Below is a small trained network, with its code and all its weights. Each question gives an input and a target symbol and asks what happens when units are switched off, that is, made to give their printed mean instead of their output.

import numpy as np


def w(rows, s, z=0):
    codes = np.array(rows[::2]) - 128.0
    scale = np.full(codes.shape[1], s)
    scale[-1] = z or s
    return codes * scale


def f(y):
    return np.maximum(y, 0)


def softmax(a):
    e = np.exp(a - a.max(-1, keepdims=True))
    return e / e.sum(-1, keepdims=True)


def log_softmax(a):
    a = a - a.max(-1, keepdims=True)
    return a - np.log(np.exp(a).sum(-1, keepdims=True))


def net(x, mask):
    ids = ['ΓΛΠΨαβζημσφω'.index(c) for c in x.split()]
    T = len(ids)
    res = E[ids] + P[:T]
    r = res
    for j in range(3):
        rows = slice(4 * j, 4 * j + 4)
        q, k, v = (r @ M[0][rows].T for M in (Q, K, V))
        z = softmax(np.where(np.tri(T) > 0, q @ k.T / 4**0.5, -1e9)) @ v
        o = O[0][rows]
        res = res + np.where(mask[j], z, o[:, -1]) @ o[:, :-1]
    y = f(res @ A[0][:, :-1].T + A[0][:, -1])
    res = res + np.where(mask[3:27], y, B[0][:, -1]) @ B[0][:, :-1]
    return log_softmax(res[-1] @ U[:, :-1].T + U[:, -1])


Q, K, V, O, A, B = {}, {}, {}, {}, {}, {}
E = w([
[81,101,130],'Γ',
[228,199,214],'Λ',
[63,98,145],'Π',
[147,140,175],'Ψ',
[77,100,132],'α',
[60,120,120],'β',
[181,38,79],'ζ',
[174,31,87],'η',
[90,8,131],'μ',
[46,155,76],'σ',
[104,151,50],'φ',
[195,105,28],'ω',
],0.016)
P = w([
[151,132,121],'0',
[131,119,103],'1',
[108,112,86],'2',
[84,95,71],'3',
[64,84,55],'4',
[44,70,38],'5',
[26,56,29],'6',
[3,42,19],'7',
],0.0069)
Q[0] = w([
[216,191,168],'h0',
[169,237,186],'h0',
[53,131,22],'h0',
[144,117,173],'h0',
[106,108,125],'h1',
[142,43,187],'h1',
[121,212,134],'h1',
[181,251,32],'h1',
[109,135,163],'h2',
[82,176,176],'h2',
[83,137,193],'h2',
[157,165,52],'h2',
],0.028)
K[0] = w([
[153,165,164],'h0',
[208,155,185],'h0',
[132,96,32],'h0',
[125,135,170],'h0',
[119,116,143],'h1',
[103,125,19],'h1',
[148,112,142],'h1',
[179,190,253],'h1',
[164,136,158],'h2',
[184,163,152],'h2',
[163,154,184],'h2',
[97,126,42],'h2',
],0.028)
V[0] = w([
[131,162,119],'h0',
[146,255,83],'h0',
[30,238,181],'h0',
[230,184,32],'h0',
[155,112,84],'h1',
[171,94,65],'h1',
[88,171,166],'h1',
[135,45,237],'h1',
[74,92,111],'h2',
[91,152,86],'h2',
[124,110,135],'h2',
[160,167,127],'h2',
],0.0085)
O[0] = w([
[111,140,115,94],'h0',
[71,174,75,4],'h0',
[10,187,160,69],'h0',
[157,135,39,33],'h0',
[142,127,96,147],'h1',
[153,124,80,161],'h1',
[96,140,166,102],'h1',
[170,88,167,119],'h1',
[143,179,129,181],'h2',
[93,149,153,148],'h2',
[143,138,120,137],'h2',
[103,93,135,91],'h2',
],0.013,0.0048)
A[0] = w([
[145,204,145,105],'n0',
[148,171,95,157],'n1',
[145,116,126,84],'n2',
[77,108,124,70],'n3',
[118,125,54,65],'n4',
[91,105,112,60],'n5',
[134,114,85,174],'n6',
[146,117,87,57],'n7',
[82,165,116,86],'n8',
[136,127,125,146],'n9',
[114,195,121,183],'n10',
[125,108,177,8],'n11',
[106,63,146,73],'n12',
[112,84,134,143],'n13',
[96,171,98,126],'n14',
[98,158,35,130],'n15',
[166,167,196,64],'n16',
[98,110,139,117],'n17',
[89,131,110,135],'n18',
[67,153,111,129],'n19',
[194,248,178,94],'n20',
[140,171,101,130],'n21',
[82,72,118,100],'n22',
[128,186,72,47],'n23',
],0.013,0.011)
B[0] = w([
[94,101,150,141],'n0',
[149,104,91,193],'n1',
[105,150,135,163],'n2',
[163,63,124,184],'n3',
[164,186,65,207],'n4',
[114,58,128,148],'n5',
[62,109,117,241],'n6',
[100,122,210,184],'n7',
[148,57,110,196],'n8',
[122,115,122,163],'n9',
[123,186,156,226],'n10',
[5,101,121,155],'n11',
[223,149,110,222],'n12',
[83,140,135,242],'n13',
[107,78,132,199],'n14',
[182,110,196,254],'n15',
[77,88,163,156],'n16',
[101,127,111,194],'n17',
[146,167,109,208],'n18',
[151,200,122,251],'n19',
[136,185,12,135],'n20',
[147,115,118,166],'n21',
[82,176,158,208],'n22',
[65,110,115,170],'n23',
],0.03,0.0069)
U = w([
[117,114,99,89],'Γ',
[104,150,1,165],'Λ',
[61,104,120,45],'Π',
[118,111,96,87],'Ψ',
[97,113,121,203],'α',
[90,185,104,185],'β',
[56,75,22,145],'ζ',
[77,73,64,146],'η',
[139,57,166,103],'μ',
[186,141,180,3],'σ',
[202,150,83,133],'φ',
[165,77,51,198],'ω',
],0.0087,0.006)

Each question gives the input, a string of symbols that net reads in full, and the target symbol t.
The units are the heads (4 rows each of Q, K, V and O) and the neurons (one row each of A and B). Each row of codes is followed by its name. A weight is (code - 128) times the scale printed after its matrix; where a second scale follows, it is the last column's (O, A, B and U).
mask holds one flag per unit, heads first, then neurons. A switched-off unit (its flag False) gives its mean, the last column of its rows in O or B, instead of its output. The means were averaged over made-up inputs and are rounded, as every weight is.
A unit's drop is (log p(t) with every unit on - log p(t) with that unit switched off) / (log p(t) with every unit on - log p(t) with every unit switched off).
The circuit of an input: a set's keep is (log p(t) with only the set's units on - log p(t) with every unit switched off) / (log p(t) with every unit on - log p(t) with every unit switched off). Starting from the 12 units with the biggest drops (on a tie, the unit counted first), units are removed one at a time, each time the one whose removal leaves the highest keep (on an exact tie, the one counted first), for as long as the keep stays at least 0.8.
circuit, biggest first: the units of the circuit, biggest drop first
unit that matters most: the unit with the biggest drop
top k neurons: the k neurons with the biggest drops, biggest first
heads that matter: for each layer, one digit per head in row order, 1 if its drop is at least 0.15 and else 0, layers parted by /
input σ ω ω α Π ζ β β, target ζ: unit that matters most => h0
input β σ β, target σ: heads that matter => 100
input μ μ ω ω, target ω: top 3 neurons => n4; n15; n6
input β σ β Ψ ω β σ α, target σ: heads that matter => 110
input α ζ ω ζ ω α, target ω: top 4 neurons => n4; n15; n6; n1
input β β β β α Π, target β: circuit, biggest first => n8; n22
input β β β ζ Π Γ, target ζ: top 2 neurons => n15; n6
input β μ Π β, target μ: circuit, biggest first => h0; n19
input ω ω ω β, target ω: top 4 neurons => n4; n15; n6; n1
input ζ α Γ, target ζ: circuit, biggest first => n15; n19
input Λ β ζ, target ζ: heads that matter => 000
input Π Γ σ η, target σ: circuit, biggest first => n15; h0; h1
input ζ ζ Π, target ζ: heads that matter => 010
input Λ β β β μ β μ μ, target μ: heads that matter => 101
input ζ β φ ζ, target φ: top neuron => n15
input φ β α β α ζ, target ζ: heads that matter => 110
input β Π β Π φ β, target φ: heads that matter => 100
input α Π α α φ, target φ: heads that matter => 100
input Γ β β, target β: circuit, biggest first => h0; n19
input φ Λ μ β α β Λ Π, target Π: top 2 neurons => n22; n11
input β β β, target β: top 3 neurons => n19; n10; n15
input Π β α Ψ β μ β, target μ: circuit, biggest first => h0
input ζ Π ζ Γ σ, target σ: top 4 neurons => n19; n15; n10; n6
input α Π Π Π Λ η, target ζ: circuit, biggest first => n6; h1
input β ζ β, target ζ: circuit, biggest first => n6; n15; h0
